Below are the code and all the weights of a small trained network. Each question names an input and a target symbol and asks about switching units off, where a switched-off unit gives its printed mean instead of its output.

import numpy as np


def w(rows, s, z=0):
    codes = np.array(rows[::2]) - 128.0
    scale = np.full(codes.shape[1], s)
    scale[-1] = z or s
    return codes * scale


def norm(h):
    return h / np.sqrt((h * h).mean(-1, keepdims=True) + 1e-5)


def f(y):
    return y / 2 * (1 + np.tanh(0.7978845608 * (y + 0.044715 * y**3)))


def softmax(a):
    e = np.exp(a - a.max(-1, keepdims=True))
    return e / e.sum(-1, keepdims=True)


def log_softmax(a):
    a = a - a.max(-1, keepdims=True)
    return a - np.log(np.exp(a).sum(-1, keepdims=True))


def net(x, mask):
    ids = ['ΔΞΨΩβητ'.index(c) for c in x.split()]
    T = len(ids)
    res = E[ids] + P[:T]
    u = 0
    for l in range(2):
        r = norm(res)
        for j in range(2):
            rows = slice(3 * j, 3 * j + 3)
            q, k, v = (r @ M[l][rows].T for M in (Q, K, V))
            z = softmax(np.where(np.tri(T) > 0, q @ k.T / 3**0.5, -1e9)) @ v
            o = O[l][rows]
            res = res + np.where(mask[u + j], z, o[:, -1]) @ o[:, :-1]
        u += 2
        y = f(norm(res) @ A[l][:, :-1].T + A[l][:, -1])
        res = res + np.where(mask[u : u + 12], y, B[l][:, -1]) @ B[l][:, :-1]
        u += 12
    return log_softmax(norm(res)[-1] @ U[:, :-1].T + U[:, -1])


Q, K, V, O, A, B = {}, {}, {}, {}, {}, {}
E = w([
[181,117,131,82,50,142],'Δ',
[137,35,186,179,87,152],'Ξ',
[51,204,249,83,69,38],'Ψ',
[161,68,128,115,133,143],'Ω',
[86,116,121,140,9,126],'β',
[142,236,73,224,187,118],'η',
[132,64,56,126,64,149],'τ',
],0.0016)
P = w([
[57,146,96,115,242,198],'0',
[170,102,130,140,151,7],'1',
[192,101,126,131,133,49],'2',
[194,105,136,123,117,72],'3',
[195,108,139,115,106,92],'4',
[196,113,143,103,97,107],'5',
[191,116,143,93,89,124],'6',
[189,121,146,87,80,143],'7',
[191,120,145,77,70,161],'8',
[185,127,148,68,64,174],'9',
[194,125,154,64,54,184],'10',
],0.0014)
Q[0] = w([
[53,103,158,124,126,114],'L0H0',
[96,67,180,127,148,115],'L0H0',
[114,255,136,125,147,137],'L0H0',
[145,154,71,130,120,143],'L0H1',
[126,114,127,152,152,104],'L0H1',
[193,131,106,148,108,130],'L0H1',
],0.0073)
K[0] = w([
[101,121,211,158,56,15],'L0H0',
[203,47,245,153,58,15],'L0H0',
[10,233,126,119,252,128],'L0H0',
[116,212,25,167,205,101],'L0H1',
[142,49,111,166,138,96],'L0H1',
[110,165,179,185,201,64],'L0H1',
],0.0034)
V[0] = w([
[39,203,237,49,180,112],'L0H0',
[105,91,177,189,92,85],'L0H0',
[211,56,125,154,203,80],'L0H0',
[73,5,165,31,113,203],'L0H1',
[87,143,105,183,190,221],'L0H1',
[38,69,117,10,89,145],'L0H1',
],0.0021)
O[0] = w([
[252,61,146,187,119,156,13],'L0H0',
[157,188,131,79,180,157,157],'L0H0',
[56,167,197,108,157,161,214],'L0H0',
[183,93,113,184,187,24,101],'L0H1',
[220,141,149,147,98,155,3],'L0H1',
[152,111,122,190,219,71,96],'L0H1',
],0.0024,0.0011)
A[0] = w([
[114,173,119,133,93,87,157],'L0N0',
[179,116,119,110,235,34,8],'L0N1',
[216,140,141,150,140,170,107],'L0N2',
[146,142,124,138,110,62,137],'L0N3',
[168,106,240,78,127,139,113],'L0N4',
[90,3,128,83,159,108,91],'L0N5',
[200,111,90,189,232,156,50],'L0N6',
[135,106,129,180,131,5,82],'L0N7',
[115,119,69,141,156,135,169],'L0N8',
[120,154,132,125,160,125,112],'L0N9',
[180,99,101,94,63,153,140],'L0N10',
[91,164,108,156,202,165,218],'L0N11',
],0.0033,0.0016)
B[0] = w([
[137,73,105,137,180,102,218],'L0N0',
[176,168,113,80,161,191,100],'L0N1',
[18,169,154,129,128,98,96],'L0N2',
[79,83,98,88,135,141,175],'L0N3',
[139,75,37,135,114,79,253],'L0N4',
[95,221,153,146,173,68,173],'L0N5',
[139,75,142,47,69,114,69],'L0N6',
[68,86,155,62,105,250,151],'L0N7',
[101,86,182,94,153,165,107],'L0N8',
[133,99,133,152,109,121,107],'L0N9',
[67,152,176,141,205,91,221],'L0N10',
[131,44,182,70,138,88,121],'L0N11',
],0.0023,0.0012)
Q[1] = w([
[97,155,120,147,64,44],'L1H0',
[79,204,86,139,92,123],'L1H0',
[191,82,160,160,122,223],'L1H0',
[96,88,129,78,171,47],'L1H1',
[140,174,114,167,76,192],'L1H1',
[58,136,110,101,118,9],'L1H1',
],0.011)
K[1] = w([
[135,182,108,179,132,180],'L1H0',
[166,195,142,186,110,113],'L1H0',
[171,44,141,91,147,111],'L1H0',
[108,249,119,152,126,127],'L1H1',
[161,39,139,115,133,136],'L1H1',
[154,206,132,179,121,153],'L1H1',
],0.011)
V[1] = w([
[73,92,174,203,145,138],'L1H0',
[149,94,130,140,122,4],'L1H0',
[122,61,106,97,59,192],'L1H0',
[62,130,50,145,178,147],'L1H1',
[92,174,252,156,146,128],'L1H1',
[126,121,109,117,69,90],'L1H1',
],0.0036)
O[1] = w([
[15,23,232,231,92,220,149],'L1H0',
[59,10,62,124,166,33,140],'L1H0',
[61,250,100,176,62,88,2],'L1H0',
[149,129,33,166,127,252,98],'L1H1',
[71,241,193,192,233,151,172],'L1H1',
[62,148,125,35,77,114,184],'L1H1',
],0.0026,0.00079)
A[1] = w([
[254,157,139,124,90,124,164],'L1N0',
[191,101,83,203,147,176,106],'L1N1',
[114,155,166,254,175,109,7],'L1N2',
[128,106,158,177,122,174,63],'L1N3',
[153,56,123,86,134,88,191],'L1N4',
[103,123,173,146,156,169,166],'L1N5',
[138,72,66,133,114,232,58],'L1N6',
[128,130,137,89,221,150,84],'L1N7',
[162,102,170,137,136,106,132],'L1N8',
[147,168,60,121,121,115,99],'L1N9',
[58,157,97,172,41,125,89],'L1N10',
[110,149,183,115,123,133,92],'L1N11',
],0.0047,0.0014)
B[1] = w([
[148,60,177,46,91,105,171],'L1N0',
[86,204,128,95,84,121,90],'L1N1',
[87,77,179,57,89,178,116],'L1N2',
[116,76,162,89,170,100,107],'L1N3',
[102,177,122,182,154,177,255],'L1N4',
[152,74,125,63,113,116,162],'L1N5',
[74,199,134,67,73,110,121],'L1N6',
[202,134,111,190,118,143,158],'L1N7',
[136,183,97,87,116,145,148],'L1N8',
[120,4,197,183,155,144,122],'L1N9',
[222,88,140,254,129,128,181],'L1N10',
[129,114,92,114,91,83,159],'L1N11',
],0.0032,0.0019)
U = w([
[85,203,145,117,147,1,212],'Δ',
[224,159,115,131,225,169,146],'Ξ',
[50,34,192,103,184,160,79],'Ψ',
[165,86,136,238,50,115,248],'Ω',
[163,39,22,66,118,75,57],'β',
[143,222,235,146,93,213,71],'η',
[53,202,56,87,89,196,96],'τ',
],0.0087,0.0013)

Each question gives the input, a string of symbols that net reads in full, and the target symbol t.
The units are the heads (3 rows each of Q, K, V and O) and the neurons (one row each of A and B). Each row of codes is followed by its name. A weight is (code - 128) times the scale printed after its matrix; where a second scale follows, it is the last column's (O, A, B and U).
mask holds one flag per unit, layer by layer, with each layer's heads first. A switched-off unit (its flag False) gives its mean, the last column of its rows in O or B, instead of its output. The means were averaged over made-up inputs and are rounded, as every weight is.
A unit's drop is (log p(t) with every unit on - log p(t) with that unit switched off) / (log p(t) with every unit on - log p(t) with every unit switched off).
The circuit of an input: a set's keep is (log p(t) with only the set's units on - log p(t) with every unit switched off) / (log p(t) with every unit on - log p(t) with every unit switched off). Starting from the 12 units with the biggest drops (on a tie, the unit counted first), units are removed one at a time, each time the one whose removal leaves the highest keep (on an exact tie, the one counted first), for as long as the keep stays at least 0.8.
circuit, biggest first: the units of the circuit, biggest drop first
top k neurons in layer l: the k neurons of layer l with the biggest drops, biggest first
which heads matter: for each layer, one digit per head in row order, 1 if its drop is at least 0.15 and else 0, layers parted by /
input Ω Δ Ω Δ η τ β Ψ, target Ψ: which heads matter	11 / 10
input τ β Ω η Δ τ Ξ, target τ: circuit, biggest first	(L0H0, L1H1, L1N6)
input η Δ β Δ β Ξ, target η: circuit, biggest first	(L0H1, L1H0, L0N5)
input Ω τ β Ω Ψ β Ω Δ Ω η, target Ψ: which heads matter	10 / 10
input Δ Δ Ω Δ τ η η τ Ψ η, target Ω: circuit, biggest first	(L0H0)
input τ β η Δ Ψ Ω Ω, target τ: circuit, biggest first	(L1H1, L1N6)
input η Ψ τ Ψ, target η: circuit, biggest first	(L0H1, L1H0)
input Ξ β Δ Ξ η Ψ τ, target Ξ: which heads matter	01 / 10
input Δ Ψ Δ τ Δ Δ Ω Δ, target Ξ: circuit, biggest first	(L0H1, L1N4)
input η Ξ τ Ξ β Ψ τ Ψ Ω β, target η: circuit, biggest first	(L0H1, L1H0)
input Ψ η Ψ Ξ Ψ Ξ Ω, target Δ: circuit, biggest first	(L0N6, L0H0, L1H1)
input Δ Δ Ψ Δ Ξ τ Ξ Ψ η τ, target Ω: which heads matter	10 / 10
input Ψ Δ β Δ Ξ, target Ψ: circuit, biggest first	(L1N2, L1H1)
input Ψ Ξ Ψ, target Ψ: circuit, biggest first	(L1H0)
input Ψ Δ η τ Ψ Ψ Ξ τ, target Δ: which heads matter	11 / 01
input Δ Δ Ξ Ξ Ω, target Ξ: circuit, biggest first	(L1N7, L0H0)
input Ω Ψ Ω η, target Ψ: top 2 neurons in layer 0	(L0N2, L0N4)
input β Δ Ω Δ, target Ξ: top 2 neurons in layer 0	(L0N5, L0N1)
input β Δ Ψ Ω β Ω η Ξ β Ξ, target β: top 4 neurons in layer 0	(L0N4, L0N6, L0N5, L0N2)
input Δ Ψ Δ Ψ Δ Ψ τ τ Ψ, target τ: top 2 neurons in layer 1	(L1N6, L1N4)
input β Δ Ψ τ Ξ Ω τ η, target β: circuit, biggest first	(L1H1)
input Δ β Ψ η τ, target Ω: circuit, biggest first	(L0N5, L1N10, L0N4, L0N11)
input Ψ Δ τ η Δ, target Δ: top 2 neurons in layer 0	(L0N6, L0N4)
input τ Ψ τ Ξ Ψ Ξ Ψ η, target τ: top 4 neurons in layer 0	(L0N1, L0N4, L0N5, L0N10)
input Ψ Ξ Ξ Δ β τ η Ξ, target Δ: top 3 neurons in layer 0	(L0N6, L0N5, L0N2)
input Ψ Ψ Δ Δ Δ η τ τ β, target Δ: top 3 neurons in layer 0	(L0N6, L0N4, L0N2)
